Below is a small trained network, with its code and all its weights. Each question gives an input and a class and asks what happens when units are switched off, that is, made to give their printed mean instead of their output.

import numpy as np


def w(rows, s, z=0):
    codes = np.array(rows[::2]) - 128.0
    scale = np.full(codes.shape[1], s)
    scale[-1] = z or s
    return codes * scale


def f(y):
    return y / 2 * (1 + np.tanh(0.7978845608 * (y + 0.044715 * y**3)))


def log_softmax(a):
    a = a - a.max(-1, keepdims=True)
    return a - np.log(np.exp(a).sum(-1, keepdims=True))


def net(x, mask):
    res = np.array(x, float).reshape(1, 3) / 4 @ E
    y = f(res @ A[0][:, :-1].T + A[0][:, -1])
    res = res + np.where(mask, y, B[0][:, -1]) @ B[0][:, :-1]
    return log_softmax(res[-1] @ U[:, :-1].T + U[:, -1])


A, B = {}, {}
E = w([
[106,120,40],'x0',
[190,226,96],'x1',
[10,132,105],'x2',
],0.013)
A[0] = w([
[189,103,109,214],'n0',
[76,137,124,245],'n1',
[174,128,133,211],'n2',
[125,102,123,124],'n3',
[122,135,99,151],'n4',
[74,139,191,99],'n5',
[123,91,132,86],'n6',
[127,195,253,119],'n7',
[126,119,58,126],'n8',
[115,73,146,90],'n9',
[71,143,128,253],'n10',
[112,142,140,50],'n11',
[128,123,139,105],'n12',
[112,153,56,146],'n13',
[96,105,154,210],'n14',
[155,120,135,198],'n15',
],0.023,0.0048)
B[0] = w([
[146,114,62,218],'n0',
[64,158,126,219],'n1',
[150,110,76,210],'n2',
[116,108,134,147],'n3',
[125,159,124,163],'n4',
[176,126,192,196],'n5',
[106,107,153,158],'n6',
[254,199,96,249],'n7',
[149,184,83,202],'n8',
[85,87,175,192],'n9',
[66,164,132,225],'n10',
[142,131,133,127],'n11',
[132,137,133,130],'n12',
[138,204,156,228],'n13',
[102,106,172,201],'n14',
[144,114,126,174],'n15',
],0.034,0.014)
U = w([
[71,253,215,198],'0',
[145,63,160,92],'1',
[2,72,193,60],'2',
[96,156,147,3],'3',
[165,172,7,200],'4',
],0.008,0.0047)

Each question gives the input, the list of numbers given to net, and the class t.
The units are the neurons (one row each of A and B). Each row of codes is followed by its name. A weight is (code - 128) times the scale printed after its matrix; where a second scale follows, it is the last column's (A, B and U).
mask holds one flag per neuron, in row order. A switched-off neuron (its flag False) gives its mean, the last column of its row in B, instead of its output. The means were averaged over made-up inputs and are rounded, as every weight is.
A unit's drop is (log p(t) with every unit on - log p(t) with that unit switched off) / (log p(t) with every unit on - log p(t) with every unit switched off).
The circuit of an input: a set's keep is (log p(t) with only the set's units on - log p(t) with every unit switched off) / (log p(t) with every unit on - log p(t) with every unit switched off). Starting from the 12 units with the biggest drops (on a tie, the unit counted first), units are removed one at a time, each time the one whose removal leaves the highest keep (on an exact tie, the one counted first), for as long as the keep stays at least 0.8.
circuit, biggest first: the units of the circuit, biggest drop first
top k neurons: the k neurons with the biggest drops, biggest first
drop of u: that unit's drop, to one decimal
input [-4,-5,-5], class 4: top 2 neurons -> n7, n0
input [6,-6,-2], class 2: circuit, biggest first -> n7
input [-3,-4,-3], class 1: top 2 neurons -> n8, n9
input [-7,-5,-1], class 1: top 4 neurons -> n13, n10, n1, n8
input [-7,8,7], class 4: top 2 neurons -> n7, n14
input [2,-6,8], class 2: top 3 neurons -> n7, n9, n14
input [4,-6,5], class 2: top 2 neurons -> n7, n9
input [-5,-8,4], class 2: top 3 neurons -> n9, n13, n14
input [1,-6,7], class 2: drop of n7 -> 0.2
input [-5,-8,-7], class 1: drop of n9 -> 0.6
input [-5,-4,-2], class 1: drop of n8 -> 0.1
